In the rows, zero is written as 128.
Here are made-up objects, facts about them, and rows of numbers that follow some of those facts. Name the object behind each unnamed row.

Some rows with their names:
K536: [139 114  68 101 182 150 125 126 114 132  83 198 110 161 118 122 142 102
  90 155  80 116 121 141 193 155]
K749: [148  96  97 100 150 149 147 169 132 110 144 193 122 130 117  98 131  80
 115 118  94 111 148 155 166 130]
K343: [177  96  98 100 199 140 157 157  98 125  92 137 144 142 138 123 160  94
  96 146 110 100 147 148 157 124]
K362: [162  92  99 103 177 130 145 165 119 127 111 174 114 151 116 120 129 103
 109 132 113 104 141 149 177 131]
K398: [141 125  73 106 172 152 112 133 106 131  98 213 103 139 111 123 155  89
 110 140  61 113 131 147 189 157]
K601: [163 104  85 118 163 127 123 153  99 151  84 192  92 115 136 112 141  95
 120 144  70 115 130 152 190 153]
K304: [147 110  75  93 169 141 125 150 151  98 124 192 121 134 116 103 135 126
 121 152  68 116 105 151 150 134]
K76: [160  72  92 102 160 180 163 157  88 134 109 144 133 104 144  97 161  38
  93 145 115 101 163 157 170 136]
K150: [129 105  71  95 137 153 131 150 133 109 114 208 119 124 125  85 137  85
 112 149  58 131 125 149 173 140]
K121: [133 121  75  97 139 120 135 160 118 116  99 213 124 156 130  99 144  91
 128 150  62 131 141 158 191 138]
K964: [140  98  70 106 157 130 127 145 118 143  99 205 114 144 143 119 141  98
 108 158  54 125 127 175 181 156]
K3: [141 127  82 108 141 117 121 161 100 118  89 210 115 142 122 105 153  86
 131 143  55 124 132 152 197 136]
K791: [169 138 116 113 174 135 129 172  97  86 134 175 152 100 106 115 187  85
 140 105  56  94 149 156 133 108]
K586: [145  85 100 111 178 135 152 171 111 131 136 164 164 136 143 143 174  87
 102 124  61 102 162 209 138 129]
K147: [126 109  68 102 128 116 128 164 115 130 115 198 125 160 128 122 154  93
 128 167  75 112 127 193 188 135]
K459: [145  91  84 103 142 107 136 162 133 133 116 184 113 118 140 108 124 111
 125 148  61 123 128 199 158 130]
K114: [144 112  64  99 134 121 134 153  95 141  90 189 106 155 133 119 150  85
 129 179  99 109 132 174 204 145]
K80: [164 106 102  97 194 140 156 160 119  91 114 145 162 146 125 113 162 101
 102 133  94 102 145 148 136 107]
K833: [151  87  80 109 164 125 132 153 112 160  91 192 104 132 149 122 133  92
 110 152  67 120 136 173 188 161]
K746: [141 107  95 118 157 107 144 156  95 131  95 184 121 174 118 115 131  92
  94 128 117 105 158 149 196 124]

There are 4 kinds of fact about the objects: η, φ, Ω, σ.
η: comes just before; φ: belongs to class; Ω: is of sort; σ: is directly part of
η (each to the one after it):
K101 K180 K789 K931 K582 K858 K972 K874
K114 K956 K581 K905
K140 K203 K5 K224 K773 K390 K716 K747
K177 K913 K398 K320 K542
K196 K673 K461 K128 K291 K694 K356
K232 K82 K195 K316 K719 K270 K187 K428
K29 K554 K66 K147 K459 K920
K310 K894 K165 K185
K330 K857
K357 K32 K921 K37
K369 K406 K565 K400 K258 K136
K388 K759 K705
K405 K471 K61
K445 K120 K677
K466 K343 K362 K608 K543 K80 K744 K4
K516 K227 K914 K540 K586 K142
K531 K763 K361
K533 K148 K802 K595 K971 K749
K555 K223
K558 K515 K215 K271 K493
K56 K344
K601 K228 K658 K3 K739 K799 K836
K642 K928 K231 K366 K902 K79 K960 K791
K660 K43
K713 K530 K456 K359 K121 K451 K492 K386
K718 K631 K528 K125 K7 K150 K827
K731 K305 K577 K804 K541 K859 K762 K190
K733 K485 K951 K326 K803 K871 K90 K524
K755 K746 K486 K687 K263 K303 K304 K725
K757 K48 K327 K313 K701 K211 K152
K76 K810 K225 K110 K430 K813 K10 K151
K796 K133 K34 K927 K710 K645 K520 K436
K833 K220 K964
K863 K131
K94 K536 K437 K480 K352 K911 K830 K288 K477
[K10, K110, K148, K187, K223, K303, K32, K356, K388, K436, K493, K5, K508, K520, K524, K536, K540, K542, K558, K630, K65, K660, K710, K76, K762, K830, K859, K931, K964, K972] φ skubru
[K101, K125, K131, K196, K271, K288, K327, K362, K4, K437, K445, K459, K471, K555, K577, K608, K61, K618, K658, K673, K739, K744, K755, K803, K905, K914, K924, K971] φ podruk
[K114, K120, K133, K136, K147, K150, K151, K152, K165, K180, K195, K220, K227, K228, K231, K232, K24, K241, K244, K270, K291, K304, K305, K320, K326, K330, K34, K343, K344, K357, K359, K361, K366, K369, K37, K386, K390, K398, K416, K428, K430, K451, K455, K461, K466, K48, K480, K485, K486, K490, K515, K528, K531, K533, K541, K543, K544, K554, K565, K573, K581, K586, K601, K631, K642, K645, K66, K701, K731, K733, K746, K747, K749, K751, K773, K789, K791, K796, K802, K82, K836, K852, K857, K863, K911, K920, K921, K928, K951, K956, K960] φ fesodos
[K121, K140, K142, K177, K190, K203, K211, K215, K224, K258, K263, K29, K310, K313, K316, K352, K400, K405, K406, K43, K477, K492, K516, K530, K582, K595, K677, K694, K7, K713, K716, K718, K725, K757, K759, K763, K79, K799, K810, K827, K833, K858, K874, K894, K902, K913, K927, K94, K947] φ vunus
[K128, K185, K225, K3, K456, K56, K687, K705, K719, K80, K804, K813, K871, K90] φ kubrus
[K101, K177, K190, K196, K225, K304, K406, K428, K456, K515, K528, K554, K581, K595, K645, K660, K677, K733, K739, K894] Ω 785
[K110, K133, K316, K357, K461, K555, K762, K799, K803] Ω 915
[K114, K147, K271, K48, K492, K531, K542, K544, K56, K577, K972] Ω 937
[K121, K131, K185, K3, K37, K400, K7] Ω 385
[K128, K270, K386, K485, K705, K924] Ω 140
[K140, K921] Ω 204
[K142, K601, K755, K833] Ω 38
[K150, K187, K320, K405, K477, K541, K747, K789, K863, K964] Ω 210
[K165, K224, K565, K573, K687, K710, K802] Ω 102
[K180, K258, K390, K533, K618, K871] Ω 903
[K203, K263, K313, K330, K608, K694, K827, K913, K931, K94, K971] Ω 844
[K211, K61, K716, K725, K804] Ω 218
[K215, K220, K29, K305, K388, K437, K79, K810] Ω 437
[K232, K34, K352, K493, K543, K673, K746, K858, K951] Ω 495
[K291, K303, K310, K398, K43, K490, K530, K536, K582] Ω 512
[K326, K436, K558] Ω 994
[K356, K430, K471, K631, K773, K836, K859, K874] Ω 643
[K369, K459, K524, K713, K857, K905, K911] Ω 928
σ K24 <- K10, K110, K151, K225, K430, K76, K810, K813
σ K791 <- K101, K180, K582, K789, K858, K874, K931, K972
σ K416 <- K114, K581, K905, K956
σ K65 <- K120, K445, K677
σ K445 <- K121, K359, K386, K451, K456, K492, K530, K713
σ K76 <- K125, K150, K528, K631, K7, K718, K827
σ K4 <- K128, K196, K291, K356, K461, K673, K694
σ K151 <- K131, K863
σ K455 <- K133, K34, K436, K520, K645, K710, K796, K927
σ K763 <- K136, K258, K369, K400, K406, K565
σ K751 <- K140, K203, K224, K390, K5, K716, K747, K773
σ K241 <- K142, K227, K516, K540, K586, K914
σ K586 <- K147, K29, K459, K554, K66, K920
σ K10 <- K148, K533, K595, K749, K802, K971
σ K947 <- K152, K211, K313, K327, K48, K701, K757
σ K227 <- K165, K185, K310, K894
σ K231 <- K177, K320, K398, K542, K913
σ K630 <- K187, K195, K232, K270, K316, K428, K719, K82
σ K361 <- K190, K305, K541, K577, K731, K762, K804, K859
σ K520 <- K215, K271, K493, K515, K558
σ K516 <- K220, K833, K964
σ K928 <- K223, K555
σ K902 <- K228, K3, K601, K658, K739, K799, K836
σ K852 <- K231, K366, K642, K79, K791, K902, K928, K960
σ K466 <- K263, K303, K304, K486, K687, K725, K746, K755
σ K744 <- K288, K352, K437, K477, K480, K536, K830, K911, K94
σ K80 <- K32, K357, K37, K921
σ K152 <- K326, K485, K524, K733, K803, K871, K90, K951
σ K343 <- K330, K857
σ K508 <- K343, K362, K4, K466, K543, K608, K744, K80
σ K82 <- K344, K56
σ K244 <- K361, K531, K763
σ K914 <- K388, K705, K759
σ K540 <- K405, K471, K61
σ K642 <- K43, K660
σ K366 <- K490
σ K701 <- K544
σ K757 <- K573
σ K813 <- K618
σ K5 <- K924

Name these rows:
No name comes twice in this set of rows, the named rows included.
[136 117  74  96 147 118 135 158 116 118  85 197 126 165 127 102 144  97
 113 155  71 130 125 150 195 130] : K37
[136 104  64 108 176 154 122 130 104 155  96 209 109 153 128 139 148  89
  91 152  67 116 139 168 194 173] : K310
[146  95  69 101 153 148 129 139 107 146  86 196 100 128 141 102 138  81
 108 166  75 124 128 153 196 158] : K863
[139 123  77  91 143 123 135 157 111 131  91 214 123 155 126 104 144  94
 134 162  73 148 152 158 189 138] : K400
[154 124  70  90 142  96 147 155 151  88 133 195 111 122 153  83 115 105
 148 135  58 109 130 173 144 129] : K524
[130 125  76  92 155 129 124 156 153  83 117 207 138 148 115  91 133 121
 118 142  47 132 111 141 156 119] : K477
[176 119 117 122 187 141 118 167  66 109 104 161 124 107 122 126 182  68
 140 119  71  85 154 154 138 120] : K852
[164  91  79 100 152 112 142 152 114 154  90 177  86 114 153 107 118  96
 132 162  89 116 134 180 178 146] : K713
[159  92  81 106 172 124 136 149 115 146  77 178 101 142 142 110 126 108
 104 156  88 119 121 148 189 150] : K755
[132 139  80 100 123 114 115 167 115  97 122 208 124 141 106 105 161  94
 151 148  65 111 118 168 178 116] : K972
[153 105  98  97 164 130 145 168 131 114 141 199 120 144 116 111 134  99
 127 116  92 110 155 162 161 133] : K451
[135 130  77 103 126 120 119 165 105 111 112 203 114 144 112 110 160  90
 143 158  80 108 124 166 185 124] : K542
[133  99  83 105 156 123 133 162 139 125 123 205 125 132 137 111 134 106
 112 134  44 126 135 181 161 142] : K142
[141 113  74  90 158 145 126 151 153 101 140 209 120 125 122 102 140 114
 134 145  57 119 122 162 144 137] : K428

Now the same objects, written a new way:
Known rows:
K660: [126 110 124 234 147 121 175 115  95 110 131 105 169 140 126 144 148 151
  83 156 112  90 137 211 104 156 125 173 124 125 121 116]
K531: [100 130 100 173 187 155 147 141 118  94 138  88 190 124 128 140 140 143
 117 152 104 130 108 176  97 149 131 123 115 161 112 120]
K361: [136 132 132  74  88 114  91 155 118 175 140 166  67 125 127 119 114 106
 158  94 114 154 124 100 148  85 129  82 115  81 136 116]
K719: [144 125 147  85  89 126  93 183 132 143 125 143  91 135 128 102 124 114
 129 111 114 128 114 114 123 130 127  99 132 102 128 124]
K362: [158 134 191  97  84 110  90 157 142 147  96 119 109 148 132  53 191 104
 127 128 121 156 113  94  78 159 132 146 185 161 122 135]
K833: [118 111 148  89 150 167 117 141 134  71 110 105 153 127 126 100 117 138
 150 150 128  96 140 138 124 157 133 124 143 130 119 131]
K813: [131 121 148  69 105 127  83 164 108 164 134 151  73 131 126 113 118 111
 167 104 103 144 124 111 137 101 131  76 118  86 127 113]
K874: [149 151  89 191 126  93 159  67 107 135 155 147 128 123 147 239  78 133
  81  95 133 122 133 180 164 131 122 147  83  57 142 138]
K305: [106 113 120 137 173 153 146 110 135  74 125 105 160 143 133 128 119 145
 122 152 138  76 131 138 136 152 128 142 157 140 122 139]
K577: [102 136  86 169 183 148 153 134 131 109 145 104 180 121 129 155 125 141
 115 144 110 138 109 160 111 129 130 119 109 149 117 125]
K359: [138 126 152  87  92 132  92 189 128 137 122 136  95 139 126 102 127 115
 132 115 111 121 115 119 115 141 126  98 138 110 126 124]
K972: [135 156  67 212 145 102 164  83 101 156 158 131 152 116 144 243  92 138
  68 100 118 156 131 195 137 124 117 149  50  73 129 122]
K928: [154 109 181 162  76 107 102 167  68 152 118 128  93 146 123  99 168 120
 114 115  99 116 132 189  96 156 122 117 110  93 134  94]
K451: [140 129 139  86  88 123  96 179 134 155 128 149  86 133 128 114 117 109
 131 106 118 133 118 108 128 118 126  92 127 101 130 123]
K270: [147 159 144 111 107 116 132 111 133 113 136 138 125  99 115 201  94 131
 156 127 134  93 127 122 163 137 136 112 118 174 143 156]
K459: [ 99 118  84 105 125 146 124 140 148 160 135 144 104 114 120 127  83 135
 137 123 134 135 145  82 154  96 117 123 108 120 115 124]
K905: [113 126  85 125 110 126 131 118 144 186 136 157  98 112 123 139  98 130
 126 115 143 155 150  82 156  86 116 137 102 116 121 123]
K558: [122 124 136 159 167 144 154 123 120  95 131  96 174 115 120 144 133 149
 134 166 104  93 130 163 111 154 137 149 137 172 109 143]
K133: [125 147 130 150 154 143 144 123 123 100 128 100 181  96 118 171 130 142
 140 150 117 125 128 161 113 152 135 130 103 184 120 135]
K43: [119 139  72 186  91 114 144  91 119 162 124 157 118 118 128 160 109 130
  85  89 180 171 155 147 152 104 104 134  54  84 165  90]

Which object is each row?
No name comes twice in this set of rows, the named rows included.
[156 141 183  86  79  88  94 124 123 180 108 143  86 136 134  67 188  97
 153 111 122 185 122  83 102 115 134 134 166 135 129 129] : K80
[132 128 135  60  96 117  86 157 112 176 141 165  65 123 127 129 108 108
 168  95 109 157 123 100 153  79 129  75 111  77 132 113] : K151
[149 151 156 115 112 121 131 112 128 101 129 125 137 101 113 192 101 133
 161 134 130  86 123 129 151 155 136 117 116 177 141 157] : K924
[142 145 135 224 125 124 164 121  92 108 127 100 181 104 114 180 146 148
 100 147 118 113 139 221  99 171 127 149  81 170 133 114] : K555
[149 166 129 105 102 110 138  99 137 120 145 151 116  91 116 222  81 127
 160 116 139 105 130 112 177 116 135 105 104 161 148 158] : K386
[156 124 215  95  94 106  85 143 107 148  94 112 103 149 132  37 212 103
 150 131 109 161 119 103  73 156 134 144 178 157 119 126] : K343
[160 129 194  93  87  97  88 131 119 175 104 131  96 140 129  56 194 101
 153 119 117 177 115  89  91 132 134 137 163 142 126 129] : K508
[153 105 185 162  79 112 100 170  62 141 113 121  99 149 121  98 173 120
 117 121  95 113 131 195  88 167 122 122 113  99 132  95] : K642
[118 144  97 137 158 130 152 113 142 104 150 131 144 130 133 173 101 134
 125 128 130 115 113 133 152 114 132 111 126 127 136 143] : K859
[137 126 146  79  90 113  92 154 109 175 134 158  69 128 125 111 124 109
 156  98 110 154 123 112 137  99 127  88 114  84 132 112] : K520
[103 107 119 129 179 158 143 113 132  70 129 104 159 141 132 122 111 145
 136 151 133  73 130 138 141 146 130 133 157 135 119 137] : K810
[153 116 167 154  71  97 103 156  73 168 125 143  86 140 124 116 154 116
 118 105 106 126 131 179 110 132 122 116  99  83 142  93] : K366
[137 162 124  83 112 120 132 111 141 116 149 152 113  91 116 218  67 129
 171 116 134  98 127 103 186 111 137  90 106 158 142 160] : K705
[129 152 114 148 146 135 150 112 128 113 136 116 168  91 119 180 116 140
 139 140 124 136 127 152 126 132 136 126  95 175 127 135] : K316

